[[123 123 129]
 [103 143 111]
 [110 130 120]]
=>
[[123 129]
 [143 111]]

[[128 124 102 126 128]
 [128 129 128 128 128]
 [125 136 129 136 127]]
=>
[[124 102]
 [129 128]]

[[142 138 135 138 135]
 [135 131 129 139 122]
 [126 127 133 118 129]
 [150 147 140 138 125]]
=>
[[138 135]
 [131 129]]

[[117 136 155 157 142]
 [115 131 127 127 147]
 [116 152 126 154 143]
 [116 141 126 153 144]]
=>
[[136 155]
 [131 127]]

[[109 109 149 147]
 [135 157 147 114]
 [149 111 106 117]]
=>
[[109 149]
 [157 147]]

[[130 115 137 134]
 [124 142 133 129]
 [152 124 112 125]]
=>
[[115 137]
 [142 133]]

[[134 112 100 110 122]
 [150 133 132 122 136]
 [106 147 102 128 121]
 [130 101 121 144 148]
 [113 126 145 138 151]]
=>
[[112 100]
 [133 132]]

[[141 119 120 128]
 [106 150 116 130]
 [151 121 121 130]]
=>
[[119 120]
 [150 116]]
---
[[118 140 118 140 132 143 135 149 106 126 130 127 140 137 128 114]
 [153 129 135 127 124 116 122 106 135 150 123 127 129 140 128 109]
 [111 106 107 143 120 126 130 125 130 114 125 131 132 123 136 142]
 [125 112 107 143 108 130 122 137 135 107 130 139 140 137 148 131]]
=>
[[111 106 107 143 120 126 130 125 130 114 125 131 132 123 136 142]
 [125 112 107 143 108 130 122 137 135 107 130 139 140 137 148 131]
 [153 129 135 127 124 116 122 106 135 150 123 127 129 140 128 109]
 [118 140 118 140 132 143 135 149 106 126 130 127 140 137 128 114]]

[[132 128 130 140 125 126 129 122]
 [128 125 122 129 126 131 128 130]
 [129 157 127 133 136 134 129 126]
 [124 127 127 119 129 127 129 122]
 [112 131 140 110 130 139 130 131]
 [151 123 131 134 134 118 131 133]]
=>
[[151 123 131 134 134 118 131 133]
 [128 125 122 129 126 131 128 130]
 [124 127 127 119 129 127 129 122]
 [132 128 130 140 125 126 129 122]
 [112 131 140 110 130 139 130 131]
 [129 157 127 133 136 134 129 126]]

[[133 140 147 108 112 149 139 130 150 111 137 132 138 113 123]
 [116 120 113 150 146 110 116 124 102 141 123 122 113 136 135]
 [110 148 121 131  99 109 128 111 127 125 138 153 120 129 113]
 [136 139 148 111 113 148 136 133 153 112 134 134 137 115 116]]
=>
[[116 120 113 150 146 110 116 124 102 141 123 122 113 136 135]
 [136 139 148 111 113 148 136 133 153 112 134 134 137 115 116]
 [133 140 147 108 112 149 139 130 150 111 137 132 138 113 123]
 [110 148 121 131  99 109 128 111 127 125 138 153 120 129 113]]

[[113 113 111 106 109 143 115 108 108 107 147 110]
 [111 110 107 111 107 142 106 107 110 109 116 105]
 [119 115 114 107 109 150 109 107 151 109 144 108]]
=>
[[111 110 107 111 107 142 106 107 110 109 116 105]
 [113 113 111 106 109 143 115 108 108 107 147 110]
 [119 115 114 107 109 150 109 107 151 109 144 108]]

[[134 143 107]
 [151 149 106]
 [114 120 142]
 [140 130 103]
 [146 139 109]]
=>
[[114 120 142]
 [140 130 103]
 [146 139 109]
 [134 143 107]
 [151 149 106]]

[[130 125 128 128 130 125 127]
 [149 149 108 123 115 127 127]
 [131 120 152 126 130 150 110]
 [128 107 110 135 127 126 149]]
=>
[[128 107 110 135 127 126 149]
 [131 120 152 126 130 150 110]
 [130 125 128 128 130 125 127]
 [149 149 108 123 115 127 127]]

[[125 129 118 108 126 119 137 137 112 120 110 126]
 [126 122 113 111 112 134 138 119 131 137 111 136]
 [121 114 109 135 115 127 132 118 131 147 134 121]
 [115 117 118 126 125 110 120 123 121 108 115 132]
 [128 124 132 145 135 119 112 121 139 133 150 117]
 [124 141 108 109 123 147 140 130 129 130 128 124]
 [130 111 137 139 139 137 130 108 126 113 121 120]]
=>
[[130 111 137 139 139 137 130 108 126 113 121 120]
 [121 114 109 135 115 127 132 118 131 147 134 121]
 [115 117 118 126 125 110 120 123 121 108 115 132]
 [126 122 113 111 112 134 138 119 131 137 111 136]
 [128 124 132 145 135 119 112 121 139 133 150 117]
 [125 129 118 108 126 119 137 137 112 120 110 126]
 [124 141 108 109 123 147 140 130 129 130 128 124]]
---
[[150 124 128 132 135]
 [117 138 105 100 143]
 [132 130 119 119 135]]
=>
[135 100 119]

[[148 133 132]
 [157 126 133]
 [149 138 140]]
=>
[132 126 149]

[[127 124 123 132 158]
 [130 126 133 125 120]
 [132 131 149 129 115]
 [127 121 119 136 139]
 [129 129 135 126 106]]
=>
[158 125 149 121 129]

[[109 118 152]
 [129 128 126]
 [144 133 107]]
=>
[152 128 144]

[[134 139 140 125]
 [130 137 135 143]
 [133 145 144 157]
 [111 118 120 100]
 [146 148 153 151]]
=>
[125 135 145 111]

[[ 99 139 147 148]
 [129 107 114 123]]
=>
[148 114]

[[117 133 135 119]
 [128 113 108 127]
 [140 124 128 126]
 [113 122 115 128]
 [107 133 132 120]]
=>
[119 108 124 113]
